Here is a tiny trained network, its code and every weight. The questions are about switching its units off for an input and a class, where a switched-off unit gives its printed mean instead of its output.

import numpy as np


def w(rows, s, z=0):
    codes = np.array(rows[::2]) - 128.0
    scale = np.full(codes.shape[1], s)
    scale[-1] = z or s
    return codes * scale


def norm(h):
    return h / np.sqrt((h * h).mean(-1, keepdims=True) + 1e-5)


def f(y):
    return np.maximum(y, 0)


def log_softmax(a):
    a = a - a.max(-1, keepdims=True)
    return a - np.log(np.exp(a).sum(-1, keepdims=True))


def net(x, mask):
    res = np.array(x, float).reshape(1, 7) / 4 @ E
    u = 0
    for l in range(2):
        y = f(norm(res) @ A[l][:, :-1].T + A[l][:, -1])
        res = res + np.where(mask[u : u + 4], y, B[l][:, -1]) @ B[l][:, :-1]
        u += 4
    return log_softmax(norm(res)[-1] @ U[:, :-1].T + U[:, -1])


A, B = {}, {}
E = w([
[187,125,151,192,67,101,106,114,176,155,184,86],'x0',
[105,124,172,95,176,105,86,119,122,121,69,160],'x1',
[139,96,169,114,155,125,95,134,5,101,112,81],'x2',
[193,67,82,82,213,97,189,172,84,109,174,106],'x3',
[101,254,168,135,130,86,205,140,60,81,81,197],'x4',
[62,105,168,115,93,205,148,109,103,88,155,166],'x5',
[73,99,101,171,86,166,95,183,162,184,177,33],'x6',
],0.0074)
A[0] = w([
[214,253,183,174,81,12,227,117,59,105,167,133,25],'L0N1',
[167,139,122,102,216,70,104,97,130,111,44,160,77],'L0N2',
[66,158,193,170,19,196,13,70,251,167,111,186,88],'L0N3',
[210,184,129,183,138,41,215,189,142,110,180,171,3],'L0N4',
],0.0068,0.0035)
B[0] = w([
[134,124,95,117,97,57,232,189,51,61,101,155,229],'L0N1',
[101,171,94,146,142,152,143,152,224,185,173,154,187],'L0N2',
[44,158,188,80,149,115,84,1,201,191,103,67,254],'L0N3',
[162,97,133,80,31,22,180,61,111,87,33,132,184],'L0N4',
],0.0065,0.0088)
A[1] = w([
[178,199,161,169,159,21,102,148,104,159,77,114,94],'L1N1',
[158,62,178,83,179,194,164,70,129,82,186,205,141],'L1N2',
[94,123,168,116,141,179,102,92,99,92,59,237,3],'L1N3',
[230,4,75,127,84,133,128,92,206,138,201,59,136],'L1N4',
],0.013,0.0034)
B[1] = w([
[197,105,124,149,175,172,46,163,82,151,215,74,202],'L1N1',
[144,173,206,188,92,36,93,49,140,127,79,52,195],'L1N2',
[147,134,85,115,40,100,235,180,78,86,118,203,184],'L1N3',
[61,94,52,144,148,246,141,255,100,164,196,169,248],'L1N4',
],0.0082,0.013)
U = w([
[119,85,60,144,153,196,94,228,96,169,227,103,208],'0',
[32,138,174,145,54,136,84,32,202,183,109,97,239],'1',
[166,172,154,122,75,25,197,112,52,45,74,184,166],'2',
[154,61,160,148,155,168,110,96,150,49,110,152,3],'3',
[141,140,55,38,205,89,169,129,185,126,79,254,57],'4',
[205,164,148,127,170,38,66,80,136,155,130,78,47],'5',
],0.009,0.0039)

Each question gives the input, the list of numbers given to net, and the class t.
The units are the neurons (one row each of A and B). Each row of codes is followed by its name. A weight is (code - 128) times the scale printed after its matrix; where a second scale follows, it is the last column's (A, B and U).
mask holds one flag per neuron, layer by layer. A switched-off neuron (its flag False) gives its mean, the last column of its row in B, instead of its output. The means were averaged over made-up inputs and are rounded, as every weight is.
A unit's drop is (log p(t) with every unit on - log p(t) with that unit switched off) / (log p(t) with every unit on - log p(t) with every unit switched off).
The circuit of an input: a set's keep is (log p(t) with only the set's units on - log p(t) with every unit switched off) / (log p(t) with every unit on - log p(t) with every unit switched off). Starting from all 8 units, units are removed one at a time, each time the one whose removal leaves the highest keep (on an exact tie, the one counted first), for as long as the keep stays at least 0.8.
circuit, biggest first: the units of the circuit, biggest drop first
k most important neurons: the k neurons with the biggest drops, biggest first
k most important neurons of layer l: the k neurons of layer l with the biggest drops, biggest first
drop of u: that unit's drop, to one decimal
input [8,4,8,-5,5,-8,1], class 0: 3 most important neurons : L1N1, L1N2, L0N3
input [-8,-7,4,-7,5,-1,7], class 1: 2 most important neurons : L1N4, L0N1
input [-7,-4,-8,-1,2,6,-1], class 2: most important neuron : L1N3
input [-1,-7,5,0,5,-4,1], class 2: 2 most important neurons of layer 0 : L0N1, L0N4
input [-4,0,0,2,-3,1,-1], class 1: circuit, biggest first : L1N2, L0N1
input [-8,2,0,8,-1,2,4], class 5: circuit, biggest first : L1N4, L1N2
input [1,8,5,4,4,3,6], class 2: 2 most important neurons : L1N4, L0N2
input [-8,-6,-6,5,4,-2,-5], class 2: 3 most important neurons : L1N4, L0N4, L0N3
input [6,-1,1,1,6,7,4], class 2: 2 most important neurons : L1N4, L0N1
input [-1,7,8,1,-1,-4,-3], class 0: 2 most important neurons of layer 0 : L0N2, L0N3
input [-6,8,2,-3,1,-2,4], class 2: 2 most important neurons : L1N3, L1N4
input [0,8,0,2,4,-5,-1], class 0: 2 most important neurons : L1N1, L1N2
input [-3,7,-7,4,1,6,-3], class 2: 2 most important neurons : L1N3, L1N2
input [5,3,7,-2,-6,8,-2], class 1: circuit, biggest first : L1N2
input [-5,-5,0,0,2,-5,1], class 2: 4 most important neurons : L1N4, L0N4, L0N1, L0N3
input [-4,-2,4,7,0,5,-4], class 2: 2 most important neurons of layer 1 : L1N3, L1N1
input [-6,7,3,-6,-4,-8,7], class 1: drop of L0N3 : 0.1
